Here is a tiny trained network, its code and every weight. The questions are about switching its units off for an input and a class, where a switched-off unit gives its printed mean instead of its output.

import numpy as np


def w(rows, s, z=0):
    codes = np.array(rows[::2]) - 128.0
    scale = np.full(codes.shape[1], s)
    scale[-1] = z or s
    return codes * scale


def f(y):
    return y / 2 * (1 + np.tanh(0.7978845608 * (y + 0.044715 * y**3)))


def log_softmax(a):
    a = a - a.max(-1, keepdims=True)
    return a - np.log(np.exp(a).sum(-1, keepdims=True))


def net(x, mask):
    res = np.array(x, float).reshape(1, 4) / 4 @ E
    y = f(res @ A[0][:, :-1].T + A[0][:, -1])
    res = res + np.where(mask, y, B[0][:, -1]) @ B[0][:, :-1]
    return log_softmax(res[-1] @ U[:, :-1].T + U[:, -1])


A, B = {}, {}
E = w([
[23,134,56,32,159],'x0',
[248,92,105,51,96],'x1',
[131,123,126,130,131],'x2',
[190,208,119,108,237],'x3',
],0.011)
A[0] = w([
[221,110,113,78,87,133],'N0',
[76,124,99,64,229,97],'N1',
[45,127,119,207,174,255],'N2',
[172,186,208,216,253,194],'N3',
[110,197,50,30,227,66],'N4',
[35,30,40,25,61,135],'N5',
[122,79,167,193,7,228],'N6',
],0.012,0.0054)
B[0] = w([
[190,111,103,108,126,207],'N0',
[98,102,166,148,89,202],'N1',
[67,160,152,174,153,223],'N2',
[140,129,5,140,108,249],'N3',
[156,50,152,147,91,228],'N4',
[51,181,91,55,127,244],'N5',
[104,51,167,137,94,232],'N6',
],0.022,0.016)
U = w([
[83,40,223,232,92,84],'0',
[100,156,61,91,105,252],'1',
[185,7,245,63,83,169],'2',
[254,137,112,119,174,13],'3',
[49,199,211,115,170,61],'4',
],0.0082,0.0016)

Each question gives the input, the list of numbers given to net, and the class t.
The units are the neurons (one row each of A and B). Each row of codes is followed by its name. A weight is (code - 128) times the scale printed after its matrix; where a second scale follows, it is the last column's (A, B and U).
mask holds one flag per neuron, in row order. A switched-off neuron (its flag False) gives its mean, the last column of its row in B, instead of its output. The means were averaged over made-up inputs and are rounded, as every weight is.
A unit's drop is (log p(t) with every unit on - log p(t) with that unit switched off) / (log p(t) with every unit on - log p(t) with every unit switched off).
The circuit of an input: a set's keep is (log p(t) with only the set's units on - log p(t) with every unit switched off) / (log p(t) with every unit on - log p(t) with every unit switched off). Starting from all 7 units, units are removed one at a time, each time the one whose removal leaves the highest keep (on an exact tie, the one counted first), for as long as the keep stays at least 0.8.
units of the circuit, in order: the units of the circuit, biggest drop first
unit that matters most: the unit with the biggest drop
top k neurons: the k neurons with the biggest drops, biggest first
drop of u: that unit's drop, to one decimal
input [-5,-2,-6,5], class 1: units of the circuit, in order	(N3)
input [-8,3,-7,-2], class 2: top 3 neurons	(N6; N2; N0)
input [8,-3,2,-4], class 4: top 2 neurons	(N5; N3)
input [-6,6,5,1], class 3: units of the circuit, in order	(N1; N0)
input [2,-1,-3,-7], class 4: units of the circuit, in order	(N5; N3)
input [0,1,-2,-5], class 2: top 2 neurons	(N3; N6)
input [4,6,1,1], class 2: top 3 neurons	(N3; N4; N2)
input [1,3,2,-8], class 1: top 3 neurons	(N5; N4; N1)
input [-7,-1,1,4], class 1: top 2 neurons	(N3; N4)
input [-2,1,-7,7], class 3: top 2 neurons	(N5; N2)
input [8,6,-4,1], class 2: top 3 neurons	(N4; N3; N1)
input [6,3,5,2], class 2: top 2 neurons	(N4; N3)
input [-1,7,3,8], class 3: top 2 neurons	(N6; N3)
input [1,8,-8,-7], class 1: unit that matters most	N5
input [-5,0,8,2], class 1: top 3 neurons	(N3; N4; N0)
input [2,2,6,-8], class 1: top 2 neurons	(N5; N2)
input [-7,-5,-3,4], class 1: drop of N3	1.1
input [6,-8,-2,-7], class 4: drop of N5	0.1
input [4,-2,-5,-3], class 4: drop of N3	0.4
input [-3,2,-1,-3], class 2: unit that matters most	N2
